Below are the code and all the weights of a small trained network. Each question names an input and a target symbol and asks about switching units off, where a switched-off unit gives its printed mean instead of its output.

import numpy as np


def w(rows, s, z=0):
    codes = np.array(rows[::2]) - 128.0
    scale = np.full(codes.shape[1], s)
    scale[-1] = z or s
    return codes * scale


def norm(h):
    return h / np.sqrt((h * h).mean(-1, keepdims=True) + 1e-5)


def f(y):
    return np.maximum(y, 0)


def softmax(a):
    e = np.exp(a - a.max(-1, keepdims=True))
    return e / e.sum(-1, keepdims=True)


def log_softmax(a):
    a = a - a.max(-1, keepdims=True)
    return a - np.log(np.exp(a).sum(-1, keepdims=True))


def net(x, mask):
    ids = ['Θαβεμξπστω'.index(c) for c in x.split()]
    T = len(ids)
    res = E[ids] + P[:T]
    u = 0
    for l in range(2):
        r = norm(res)
        for j in range(3):
            rows = slice(2 * j, 2 * j + 2)
            q, k, v = (r @ M[l][rows].T for M in (Q, K, V))
            z = softmax(np.where(np.tri(T) > 0, q @ k.T / 2**0.5, -1e9)) @ v
            o = O[l][rows]
            res = res + np.where(mask[u + j], z, o[:, -1]) @ o[:, :-1]
        u += 3
        y = f(norm(res) @ A[l][:, :-1].T + A[l][:, -1])
        res = res + np.where(mask[u : u + 4], y, B[l][:, -1]) @ B[l][:, :-1]
        u += 4
    return log_softmax(norm(res)[-1] @ U[:, :-1].T + U[:, -1])


Q, K, V, O, A, B = {}, {}, {}, {}, {}, {}
E = w([
[136,117,110,70],'Θ',
[253,104,126,187],'α',
[64,213,156,63],'β',
[241,34,59,77],'ε',
[183,170,149,31],'μ',
[35,168,34,102],'ξ',
[90,164,110,180],'π',
[182,159,51,39],'σ',
[204,113,227,179],'τ',
[86,174,204,160],'ω',
],0.019)
P = w([
[8,19,227,89],'0',
[145,167,85,174],'1',
[135,163,87,167],'2',
[147,162,89,168],'3',
[140,158,92,162],'4',
[149,154,92,162],'5',
[156,153,95,160],'6',
[156,155,94,163],'7',
[146,162,101,155],'8',
],0.011)
Q[0] = w([
[119,243,112,97],'L0H0',
[3,152,161,61],'L0H0',
[115,193,239,114],'L0H1',
[171,141,104,51],'L0H1',
[252,17,155,148],'L0H2',
[126,62,207,176],'L0H2',
],0.04)
K[0] = w([
[121,77,188,63],'L0H0',
[231,168,181,68],'L0H0',
[183,219,217,92],'L0H1',
[65,42,167,55],'L0H1',
[254,31,128,143],'L0H2',
[195,235,87,156],'L0H2',
],0.036)
V[0] = w([
[167,179,183,105],'L0H0',
[107,48,120,185],'L0H0',
[131,71,2,102],'L0H1',
[105,70,146,189],'L0H1',
[92,179,122,156],'L0H2',
[231,105,123,129],'L0H2',
],0.048)
O[0] = w([
[117,127,212,99,118],'L0H0',
[178,153,78,192,123],'L0H0',
[49,252,156,116,125],'L0H1',
[149,163,118,209,121],'L0H1',
[87,57,153,99,156],'L0H2',
[142,195,210,170,3],'L0H2',
],0.032,0.027)
A[0] = w([
[15,100,70,200,13],'L0N0',
[158,75,98,188,255],'L0N1',
[166,85,89,68,174],'L0N2',
[252,184,205,158,218],'L0N3',
],0.045,0.0038)
B[0] = w([
[83,240,126,73,226],'L0N0',
[81,40,241,120,235],'L0N1',
[173,215,146,166,254],'L0N2',
[34,252,250,53,214],'L0N3',
],0.035,0.023)
Q[1] = w([
[168,181,188,253],'L1H0',
[65,35,131,186],'L1H0',
[190,126,155,45],'L1H1',
[123,155,87,114],'L1H1',
[69,94,24,151],'L1H2',
[44,248,158,61],'L1H2',
],0.037)
K[1] = w([
[111,170,203,244],'L1H0',
[63,16,129,196],'L1H0',
[203,153,137,104],'L1H1',
[102,166,92,113],'L1H1',
[59,101,32,190],'L1H2',
[139,253,127,40],'L1H2',
],0.035)
V[1] = w([
[69,95,114,130],'L1H0',
[151,162,113,117],'L1H0',
[2,77,122,162],'L1H1',
[136,136,110,188],'L1H1',
[122,133,151,80],'L1H2',
[94,175,133,146],'L1H2',
],0.056)
O[1] = w([
[176,169,117,124,174],'L1H0',
[122,76,118,105,133],'L1H0',
[218,149,50,253,175],'L1H1',
[90,121,109,144,16],'L1H1',
[115,116,172,91,235],'L1H2',
[117,93,166,175,247],'L1H2',
],0.035,0.015)
A[1] = w([
[58,181,1,129,55],'L1N0',
[76,104,184,223,203],'L1N1',
[130,172,218,135,2],'L1N2',
[199,98,144,73,24],'L1N3',
],0.048,0.0037)
B[1] = w([
[17,253,208,132,254],'L1N0',
[13,106,81,209,195],'L1N1',
[254,126,136,134,225],'L1N2',
[73,165,48,129,183],'L1N3',
],0.039,0.028)
U = w([
[30,69,140,194,99],'Θ',
[131,119,172,153,135],'α',
[161,165,63,59,173],'β',
[153,170,143,173,115],'ε',
[99,78,215,54,161],'μ',
[23,212,95,94,66],'ξ',
[165,168,92,169,133],'π',
[239,174,156,75,105],'σ',
[128,43,251,175,105],'τ',
[166,60,132,148,254],'ω',
],0.017,0.009)

Each question gives the input, a string of symbols that net reads in full, and the target symbol t.
The units are the heads (2 rows each of Q, K, V and O) and the neurons (one row each of A and B). Each row of codes is followed by its name. A weight is (code - 128) times the scale printed after its matrix; where a second scale follows, it is the last column's (O, A, B and U).
mask holds one flag per unit, layer by layer, with each layer's heads first. A switched-off unit (its flag False) gives its mean, the last column of its rows in O or B, instead of its output. The means were averaged over made-up inputs and are rounded, as every weight is.
A unit's drop is (log p(t) with every unit on - log p(t) with that unit switched off) / (log p(t) with every unit on - log p(t) with every unit switched off).
The circuit of an input: a set's keep is (log p(t) with only the set's units on - log p(t) with every unit switched off) / (log p(t) with every unit on - log p(t) with every unit switched off). Starting from the 12 units with the biggest drops (on a tie, the unit counted first), units are removed one at a time, each time the one whose removal leaves the highest keep (on an exact tie, the one counted first), for as long as the keep stays at least 0.8.
circuit, biggest first: the units of the circuit, biggest drop first
unit that matters most: the unit with the biggest drop
k most important neurons: the k neurons with the biggest drops, biggest first
top k neurons in layer l: the k neurons of layer l with the biggest drops, biggest first
heads that matter: for each layer, one digit per head in row order, 1 if its drop is at least 0.15 and else 0, layers parted by /
drop of u: that unit's drop, to one decimal
input ξ π μ ω ξ ξ ω, target μ: heads that matter -> 110 / 000
input τ σ Θ Θ ξ Θ Θ, target τ: circuit, biggest first -> L0H1
input ω σ τ ω β, target β: heads that matter -> 011 / 001
input β α τ ξ μ, target β: top 2 neurons in layer 0 -> L0N3, L0N2
input σ τ π ξ Θ σ Θ, target σ: heads that matter -> 011 / 001
input ξ μ μ ω ω ξ, target μ: heads that matter -> 111 / 000
input π Θ ω Θ, target π: circuit, biggest first -> L0H2, L1H1
input Θ σ σ, target Θ: heads that matter -> 111 / 001
input ε μ Θ β σ ξ α ξ μ, target ε: heads that matter -> 011 / 000
input τ μ σ ξ ξ σ ξ σ, target τ: heads that matter -> 011 / 000
input β Θ σ ω β ξ ξ α Θ, target β: top 2 neurons in layer 1 -> L1N3, L1N0
input σ β ω Θ σ, target σ: circuit, biggest first -> L1N0, L1N2
input Θ ξ ω τ ε ξ Θ μ π, target Θ: 3 most important neurons -> L0N0, L1N1, L0N1
input τ π π, target τ: 3 most important neurons -> L0N0, L0N1, L1N1
input β α ω β Θ π τ σ, target β: most important neuron -> L1N3
input τ μ ξ, target μ: heads that matter -> 100 / 000
input μ Θ β τ π, target μ: heads that matter -> 110 / 010
input β α τ π, target β: heads that matter -> 101 / 101
input Θ ξ π, target Θ: top 3 neurons in layer 0 -> L0N0, L0N1, L0N3
input π α μ π σ ε μ, target π: unit that matters most -> L0N1
input ω α Θ ξ σ ω α Θ, target ω: heads that matter -> 010 / 000
input β σ ξ σ μ, target β: top 2 neurons in layer 1 -> L1N3, L1N0
input Θ μ π β ω ξ α Θ, target Θ: 2 most important neurons -> L0N3, L0N2
input μ ε σ τ, target μ: 3 most important neurons -> L0N3, L0N2, L0N1
input τ α σ α ξ π μ μ, target τ: drop of L0N3 -> 0.1
